Here is a tiny trained network, its code and every weight. The questions are about switching its units off for an input and a target symbol, where a switched-off unit gives its printed mean instead of its output.

import numpy as np


def w(rows, s, z=0):
    codes = np.array(rows[::2]) - 128.0
    scale = np.full(codes.shape[1], s)
    scale[-1] = z or s
    return codes * scale


def norm(h):
    return h / np.sqrt((h * h).mean(-1, keepdims=True) + 1e-5)


def f(y):
    return np.maximum(y, 0)


def softmax(a):
    e = np.exp(a - a.max(-1, keepdims=True))
    return e / e.sum(-1, keepdims=True)


def log_softmax(a):
    a = a - a.max(-1, keepdims=True)
    return a - np.log(np.exp(a).sum(-1, keepdims=True))


def net(x, mask):
    ids = ['αγλτφψω'.index(c) for c in x.split()]
    T = len(ids)
    res = E[ids] + P[:T]
    u = 0
    for l in range(2):
        q, k, v = (norm(res) @ M[l].T for M in (Q, K, V))
        z = softmax(np.where(np.tri(T) > 0, q @ k.T / 2**0.5, -1e9)) @ v
        res = res + np.where(mask[u], z, O[l][:, -1]) @ O[l][:, :-1]
        u += 1
        y = f(norm(res) @ A[l][:, :-1].T + A[l][:, -1])
        res = res + np.where(mask[u : u + 8], y, B[l][:, -1]) @ B[l][:, :-1]
        u += 8
    return log_softmax(norm(res)[-1] @ U[:, :-1].T + U[:, -1])


Q, K, V, O, A, B = {}, {}, {}, {}, {}, {}
E = w([
[57,228,102,105,111],'α',
[152,188,68,105,133],'γ',
[137,113,98,86,174],'λ',
[124,113,137,80,168],'τ',
[138,168,136,107,76],'φ',
[91,79,59,35,83],'ψ',
[57,1,52,142,84],'ω',
],0.0087)
P = w([
[254,37,89,225,166],'0',
[213,105,104,82,152],'1',
[173,75,128,74,127],'2',
[94,42,136,102,97],'3',
[58,68,143,111,74],'4',
[23,68,155,131,84],'5',
],0.0036)
Q[0] = w([
[42,166,77,2,161],'L0H0',
[110,98,149,84,157],'L0H0',
],0.0065)
K[0] = w([
[98,30,160,46,2],'L0H0',
[85,180,127,168,84],'L0H0',
],0.0071)
V[0] = w([
[161,133,88,86,2],'L0H0',
[102,78,233,120,68],'L0H0',
],0.0036)
O[0] = w([
[208,168,74,147,2,255],'L0H0',
[219,86,235,32,188,109],'L0H0',
],0.0068,0.003)
A[0] = w([
[93,235,74,29,114,34],'L0N0',
[194,95,167,76,173,184],'L0N1',
[95,59,19,161,69,253],'L0N2',
[169,113,134,167,183,54],'L0N3',
[28,154,185,98,229,171],'L0N4',
[88,152,64,98,73,165],'L0N5',
[208,139,152,76,185,34],'L0N6',
[253,128,103,99,173,121],'L0N7',
],0.0056,0.0012)
B[0] = w([
[223,44,112,172,116,220],'L0N0',
[245,130,177,211,27,158],'L0N1',
[158,251,183,93,150,254],'L0N2',
[92,163,105,87,173,134],'L0N3',
[221,25,181,131,206,147],'L0N4',
[105,49,214,141,187,236],'L0N5',
[112,151,2,172,114,146],'L0N6',
[92,184,211,80,16,179],'L0N7',
],0.004,0.0059)
Q[1] = w([
[140,108,156,93,154],'L1H0',
[86,109,1,161,193],'L1H0',
],0.0095)
K[1] = w([
[124,115,98,169,62],'L1H0',
[207,244,144,145,253],'L1H0',
],0.0065)
V[1] = w([
[72,96,62,50,122],'L1H0',
[158,255,244,65,168],'L1H0',
],0.0067)
O[1] = w([
[49,144,79,16,178,128],'L1H0',
[164,228,255,181,184,5],'L1H0',
],0.007,0.0019)
A[1] = w([
[153,60,85,89,58,120],'L1N0',
[98,83,1,110,178,89],'L1N1',
[129,111,91,63,65,80],'L1N2',
[209,68,98,192,186,50],'L1N3',
[160,178,93,138,141,214],'L1N4',
[40,94,124,80,145,61],'L1N5',
[183,164,53,121,95,1],'L1N6',
[192,120,137,132,230,110],'L1N7',
],0.0071,0.002)
B[1] = w([
[76,236,196,134,176,254],'L1N0',
[154,84,122,219,23,199],'L1N1',
[98,218,113,41,209,228],'L1N2',
[143,26,120,3,178,163],'L1N3',
[11,59,97,97,100,176],'L1N4',
[144,79,203,59,78,168],'L1N5',
[172,75,131,72,230,177],'L1N6',
[10,119,164,244,235,152],'L1N7',
],0.0046,0.0056)
U = w([
[64,155,148,163,208,120],'α',
[66,135,86,194,101,86],'γ',
[136,13,180,141,200,183],'λ',
[61,56,136,118,89,45],'τ',
[111,227,158,27,177,5],'φ',
[216,146,170,148,48,189],'ψ',
[169,61,2,157,77,146],'ω',
],0.0084,0.0026)

Each question gives the input, a string of symbols that net reads in full, and the target symbol t.
The units are the heads (2 rows each of Q, K, V and O) and the neurons (one row each of A and B). Each row of codes is followed by its name. A weight is (code - 128) times the scale printed after its matrix; where a second scale follows, it is the last column's (O, A, B and U).
mask holds one flag per unit, layer by layer, with each layer's heads first. A switched-off unit (its flag False) gives its mean, the last column of its rows in O or B, instead of its output. The means were averaged over made-up inputs and are rounded, as every weight is.
A unit's drop is (log p(t) with every unit on - log p(t) with that unit switched off) / (log p(t) with every unit on - log p(t) with every unit switched off).
The circuit of an input: a set's keep is (log p(t) with only the set's units on - log p(t) with every unit switched off) / (log p(t) with every unit on - log p(t) with every unit switched off). Starting from the 12 units with the biggest drops (on a tie, the unit counted first), units are removed one at a time, each time the one whose removal leaves the highest keep (on an exact tie, the one counted first), for as long as the keep stays at least 0.8.
circuit, biggest first: the units of the circuit, biggest drop first
unit that matters most: the unit with the biggest drop
k most important neurons: the k neurons with the biggest drops, biggest first
top k neurons in layer l: the k neurons of layer l with the biggest drops, biggest first
drop when u is switched off: that unit's drop, to one decimal
input ψ φ φ φ ω, target φ: top 2 neurons in layer 0 : (L0N2; L0N0)
input ψ τ ω ω ω α, target τ: circuit, biggest first : (L1H0; L1N5)
input γ φ τ α γ, target λ: 2 most important neurons : (L0N0; L0N7)
input φ φ τ, target ψ: circuit, biggest first : (L1H0; L0N1)
input τ λ τ, target λ: top 2 neurons in layer 0 : (L0N4; L0N2)
input ω τ α, target ω: circuit, biggest first : (L1H0)
input γ γ τ γ τ λ, target λ: circuit, biggest first : (L0H0; L0N4)
input φ τ τ γ τ τ, target λ: circuit, biggest first : (L0H0; L0N4)
input γ φ τ φ τ α, target ψ: 3 most important neurons : (L0N0; L0N2; L1N0)
input γ γ ω, target γ: top 2 neurons in layer 1 : (L1N0; L1N1)
input ψ ψ φ, target φ: circuit, biggest first : (L0N2; L1H0; L1N2)
input τ α ω λ λ, target ω: 2 most important neurons : (L1N1; L0N7)
input γ α ω, target γ: 3 most important neurons : (L0N7; L0N2; L1N1)
input γ λ τ γ, target λ: top 3 neurons in layer 1 : (L1N3; L1N0; L1N2)
input τ φ λ, target ψ: unit that matters most : L1H0
input ω τ λ, target ω: 2 most important neurons : (L0N1; L1N1)
input τ α τ τ ψ φ, target φ: top 2 neurons in layer 0 : (L0N2; L0N7)
input γ λ λ, target α: 3 most important neurons : (L0N2; L1N7; L0N1)
input ω φ γ, target ω: 2 most important neurons : (L0N0; L1N1)
input α ω τ φ, target ω: top neuron in layer 0 : (L0N7)
input α α λ, target α: 2 most important neurons : (L1N7; L0N1)
input λ ω τ γ α, target τ: top 2 neurons in layer 1 : (L1N1; L1N5)
input φ φ γ, target ψ: drop when L1N0 is switched off : 0.1
input τ φ φ τ, target ψ: drop when L0H0 is switched off : 0.2
